Below are the code and all the weights of a small trained network. Each question names an input and a target symbol and asks about switching units off, where a switched-off unit gives its printed mean instead of its output.

import numpy as np


def w(rows, s, z=0):
    codes = np.array(rows[::2]) - 128.0
    scale = np.full(codes.shape[1], s)
    scale[-1] = z or s
    return codes * scale


def f(y):
    return y / 2 * (1 + np.tanh(0.7978845608 * (y + 0.044715 * y**3)))


def softmax(a):
    e = np.exp(a - a.max(-1, keepdims=True))
    return e / e.sum(-1, keepdims=True)


def log_softmax(a):
    a = a - a.max(-1, keepdims=True)
    return a - np.log(np.exp(a).sum(-1, keepdims=True))


def net(x, mask):
    ids = ['αβγδεζηθλμξπτφψω'.index(c) for c in x.split()]
    T = len(ids)
    res = E[ids] + P[:T]
    u = 0
    for l in range(2):
        r = res
        for j in range(2):
            rows = slice(2 * j, 2 * j + 2)
            q, k, v = (r @ M[l][rows].T for M in (Q, K, V))
            z = softmax(np.where(np.tri(T) > 0, q @ k.T / 2**0.5, -1e9)) @ v
            o = O[l][rows]
            res = res + np.where(mask[u + j], z, o[:, -1]) @ o[:, :-1]
        u += 2
        y = f(res @ A[l][:, :-1].T + A[l][:, -1])
        res = res + np.where(mask[u : u + 12], y, B[l][:, -1]) @ B[l][:, :-1]
        u += 12
    return log_softmax(res[-1] @ U[:, :-1].T + U[:, -1])


Q, K, V, O, A, B = {}, {}, {}, {}, {}, {}
E = w([
[114,183,91,100,174,98,93,129,67],'α',
[139,185,125,73,206,128,173,118,136],'β',
[159,74,100,93,122,189,163,141,133],'γ',
[153,145,195,56,122,109,68,28,62],'δ',
[72,81,140,138,100,96,163,132,89],'ε',
[109,149,146,133,89,182,189,195,101],'ζ',
[169,57,140,157,123,120,172,93,126],'η',
[65,91,110,158,187,80,86,100,97],'θ',
[74,130,123,127,158,67,110,248,142],'λ',
[114,109,79,120,84,123,148,171,101],'μ',
[72,135,132,99,151,86,95,175,90],'ξ',
[37,79,101,111,139,66,172,96,119],'π',
[113,156,83,28,119,114,149,64,50],'τ',
[137,76,88,96,161,135,148,78,162],'φ',
[111,123,134,67,140,199,161,200,97],'ψ',
[142,81,73,141,121,78,81,104,103],'ω',
],0.018)
P = w([
[104,105,215,125,117,191,2,79,222],'0',
[70,102,115,133,163,139,204,95,88],'1',
[89,107,105,115,126,140,189,99,81],'2',
[71,147,82,132,119,100,210,89,68],'3',
[64,151,77,115,97,89,220,83,56],'4',
[83,149,46,116,104,123,190,101,81],'5',
[89,179,45,122,120,56,221,97,78],'6',
[95,168,53,104,98,69,216,97,65],'7',
],0.0065)
Q[0] = w([
[50,108,71,41,157,71,215,117,44],'0.h1',
[171,202,218,161,74,152,68,156,174],'0.h1',
[83,102,144,126,100,118,183,112,167],'0.h2',
[148,254,157,131,103,79,141,153,99],'0.h2',
],0.01)
K[0] = w([
[159,161,254,89,107,138,66,76,169],'0.h1',
[131,136,43,157,144,109,213,148,94],'0.h1',
[176,139,151,121,159,145,47,113,126],'0.h2',
[137,111,84,122,166,38,139,174,142],'0.h2',
],0.011)
V[0] = w([
[1,151,141,189,165,98,110,146,127],'0.h1',
[105,204,47,79,88,104,76,74,44],'0.h1',
[183,149,126,179,90,91,90,194,146],'0.h2',
[88,125,195,134,79,158,150,128,76],'0.h2',
],0.008)
O[0] = w([
[248,63,131,3,92,64,96,158,156,180],'0.h1',
[11,171,60,21,92,58,11,90,202,158],'0.h1',
[154,130,141,191,97,189,91,245,110,3],'0.h2',
[149,248,187,215,121,2,168,220,155,160],'0.h2',
],0.0077,0.0058)
A[0] = w([
[158,108,132,171,186,119,253,117,141,161],'0.n1',
[71,169,70,110,169,169,161,66,156,101],'0.n2',
[77,99,136,91,167,121,109,152,170,118],'0.n3',
[165,165,106,156,231,57,55,170,99,253],'0.n4',
[200,134,81,185,129,123,117,116,110,89],'0.n5',
[145,146,185,121,162,145,93,174,151,94],'0.n6',
[121,80,86,66,154,175,110,138,185,141],'0.n7',
[186,82,235,125,105,137,180,139,59,158],'0.n8',
[120,121,165,101,140,95,145,107,39,151],'0.n9',
[159,103,158,204,28,146,73,183,176,100],'0.n10',
[173,128,130,141,127,105,131,47,83,94],'0.n11',
[84,111,127,117,96,73,192,188,73,161],'0.n12',
],0.0072,0.0051)
B[0] = w([
[122,151,82,57,81,201,118,147,46,220],'0.n1',
[232,170,181,247,22,91,140,178,20,219],'0.n2',
[194,159,89,174,67,119,200,58,168,174],'0.n3',
[146,126,104,54,69,254,206,36,106,170],'0.n4',
[80,100,219,113,125,50,215,175,62,123],'0.n5',
[175,96,181,26,121,91,42,145,107,120],'0.n6',
[58,198,88,154,126,110,187,33,135,165],'0.n7',
[140,175,81,107,131,34,111,136,133,185],'0.n8',
[200,119,85,182,140,199,140,179,225,212],'0.n9',
[115,87,158,204,19,82,111,210,165,126],'0.n10',
[6,124,145,140,76,189,135,175,173,157],'0.n11',
[236,122,124,72,135,160,147,48,149,254],'0.n12',
],0.0053,0.009)
Q[1] = w([
[65,146,129,118,173,198,100,187,100],'1.h1',
[111,178,72,69,23,158,254,32,80],'1.h1',
[129,177,47,94,74,142,203,71,97],'1.h2',
[109,114,110,136,136,105,55,121,149],'1.h2',
],0.011)
K[1] = w([
[209,127,140,181,82,113,179,116,143],'1.h1',
[73,153,255,174,102,168,57,98,207],'1.h1',
[101,157,210,170,140,171,22,89,180],'1.h2',
[110,95,109,41,137,164,138,94,64],'1.h2',
],0.0093)
V[1] = w([
[148,74,191,227,58,19,202,140,163],'1.h1',
[136,119,105,133,195,62,150,23,209],'1.h1',
[191,206,233,77,168,67,184,186,98],'1.h2',
[101,97,138,84,74,85,107,227,255],'1.h2',
],0.0075)
O[1] = w([
[195,127,95,193,170,101,135,72,29,193],'1.h1',
[113,145,204,109,228,64,116,135,151,255],'1.h1',
[23,145,143,65,136,164,78,62,3,64],'1.h2',
[110,120,26,156,159,147,44,90,133,154],'1.h2',
],0.011,0.0082)
A[1] = w([
[148,77,71,69,90,109,216,108,111,132],'1.n1',
[166,86,92,192,171,36,89,161,78,161],'1.n2',
[107,132,238,167,116,109,186,135,184,167],'1.n3',
[106,163,175,82,26,190,139,117,65,176],'1.n4',
[26,88,133,75,113,144,66,130,3,1],'1.n5',
[70,114,75,191,60,156,32,139,87,28],'1.n6',
[98,135,212,71,131,26,117,178,97,164],'1.n7',
[117,181,81,150,142,188,111,53,48,143],'1.n8',
[49,113,154,142,36,133,185,181,191,56],'1.n9',
[120,132,73,84,187,49,98,66,49,110],'1.n10',
[239,199,152,152,180,113,178,155,46,191],'1.n11',
[153,165,190,115,153,61,84,107,174,30],'1.n12',
],0.0066,0.0049)
B[1] = w([
[136,125,166,113,153,160,46,127,132,208],'1.n1',
[76,193,123,90,143,172,123,83,165,208],'1.n2',
[143,101,137,85,74,147,77,163,82,208],'1.n3',
[99,77,93,140,229,121,161,152,100,169],'1.n4',
[126,177,70,166,131,66,119,196,168,169],'1.n5',
[217,144,173,37,165,147,168,140,127,155],'1.n6',
[204,199,101,141,149,162,164,22,109,203],'1.n7',
[124,108,176,100,69,83,135,191,136,211],'1.n8',
[105,253,137,172,167,155,87,152,102,173],'1.n9',
[141,153,183,189,112,152,96,182,154,253],'1.n10',
[64,56,159,180,110,111,101,68,192,229],'1.n11',
[145,139,91,116,126,131,187,178,61,200],'1.n12',
],0.0075,0.018)
U = w([
[128,60,107,163,90,78,163,117,79,204],'α',
[176,116,195,152,63,150,124,125,137,62],'β',
[48,125,67,117,131,98,150,177,128,190],'γ',
[127,137,172,53,106,194,96,61,60,113],'δ',
[186,153,119,119,108,163,68,129,76,38],'ε',
[125,206,101,235,119,212,157,155,83,64],'ζ',
[156,81,119,69,95,70,161,144,127,130],'η',
[62,133,153,172,92,80,42,148,127,152],'θ',
[61,194,118,115,85,153,127,142,168,89],'λ',
[156,169,96,201,204,114,118,132,107,98],'μ',
[47,89,129,55,85,146,87,92,172,236],'ξ',
[151,179,88,171,41,72,188,106,66,99],'π',
[123,144,108,157,100,125,135,137,107,58],'τ',
[160,147,92,196,133,65,149,198,64,1],'φ',
[126,139,82,214,96,85,164,210,190,41],'ψ',
[146,146,3,201,38,180,140,79,160,236],'ω',
],0.0048,0.0043)

Each question gives the input, a string of symbols that net reads in full, and the target symbol t.
The units are the heads (2 rows each of Q, K, V and O) and the neurons (one row each of A and B). Each row of codes is followed by its name. A weight is (code - 128) times the scale printed after its matrix; where a second scale follows, it is the last column's (O, A, B and U).
mask holds one flag per unit, layer by layer, with each layer's heads first. A switched-off unit (its flag False) gives its mean, the last column of its rows in O or B, instead of its output. The means were averaged over made-up inputs and are rounded, as every weight is.
A unit's drop is (log p(t) with every unit on - log p(t) with that unit switched off) / (log p(t) with every unit on - log p(t) with every unit switched off).
The circuit of an input: a set's keep is (log p(t) with only the set's units on - log p(t) with every unit switched off) / (log p(t) with every unit on - log p(t) with every unit switched off). Starting from the 12 units with the biggest drops (on a tie, the unit counted first), units are removed one at a time, each time the one whose removal leaves the highest keep (on an exact tie, the one counted first), for as long as the keep stays at least 0.8.
circuit, biggest first: the units of the circuit, biggest drop first
top k neurons: the k neurons with the biggest drops, biggest first
k most important neurons of layer l: the k neurons of layer l with the biggest drops, biggest first
which heads matter: for each layer, one digit per head in row order, 1 if its drop is at least 0.15 and else 0, layers parted by /
input μ θ π ξ, target ω: circuit, biggest first	0.h2; 1.h1; 0.n4
input π λ γ μ φ, target μ: top 2 neurons	0.n1; 1.n8
input ξ π β, target ξ: circuit, biggest first	1.h1; 0.h1; 0.n2
input μ π α μ ε λ, target ω: circuit, biggest first	0.h2; 1.h1; 0.n4
input μ π ε β π ε η, target ω: circuit, biggest first	0.h2; 1.h1
input ζ λ λ μ π μ π β, target φ: 2 most important neurons of layer 0	0.n10; 0.n1
input γ λ π η ε ξ, target ζ: circuit, biggest first	0.h1
input ε π μ, target θ: which heads matter	11 / 11
input μ μ ξ β ξ, target ω: circuit, biggest first	0.h2; 1.h1; 0.n10
input ψ θ ω ε θ ε, target γ: top 2 neurons	1.n4; 1.n5
input π ε φ λ λ γ ψ, target μ: which heads matter	10 / 10
input μ μ β φ, target ω: circuit, biggest first	0.h2; 1.h1
input η η π γ θ, target α: circuit, biggest first	0.h1; 1.h2; 1.h1; 1.n11
input γ η φ, target ζ: which heads matter	10 / 11
input η γ π, target α: which heads matter	10 / 11
input λ φ φ, target ε: which heads matter	11 / 11
input γ μ μ, target ζ: 3 most important neurons of layer 1	1.n9; 1.n8; 1.n4
input π λ θ λ ε π γ, target μ: which heads matter	10 / 10
input π π π θ, target μ: top 3 neurons	0.n1; 1.n8; 0.n2
input μ η β τ, target ω: which heads matter	01 / 11
input λ π μ γ, target ε: top 3 neurons	1.n6; 0.n10; 1.n1
input ξ π ξ, target ξ: circuit, biggest first	1.h1; 0.n2; 0.h1
input π π μ, target μ: top neuron	0.n1
input λ π ψ μ, target ε: which heads matter	11 / 11
input π λ λ δ ω ζ π, target π: which heads matter	10 / 01
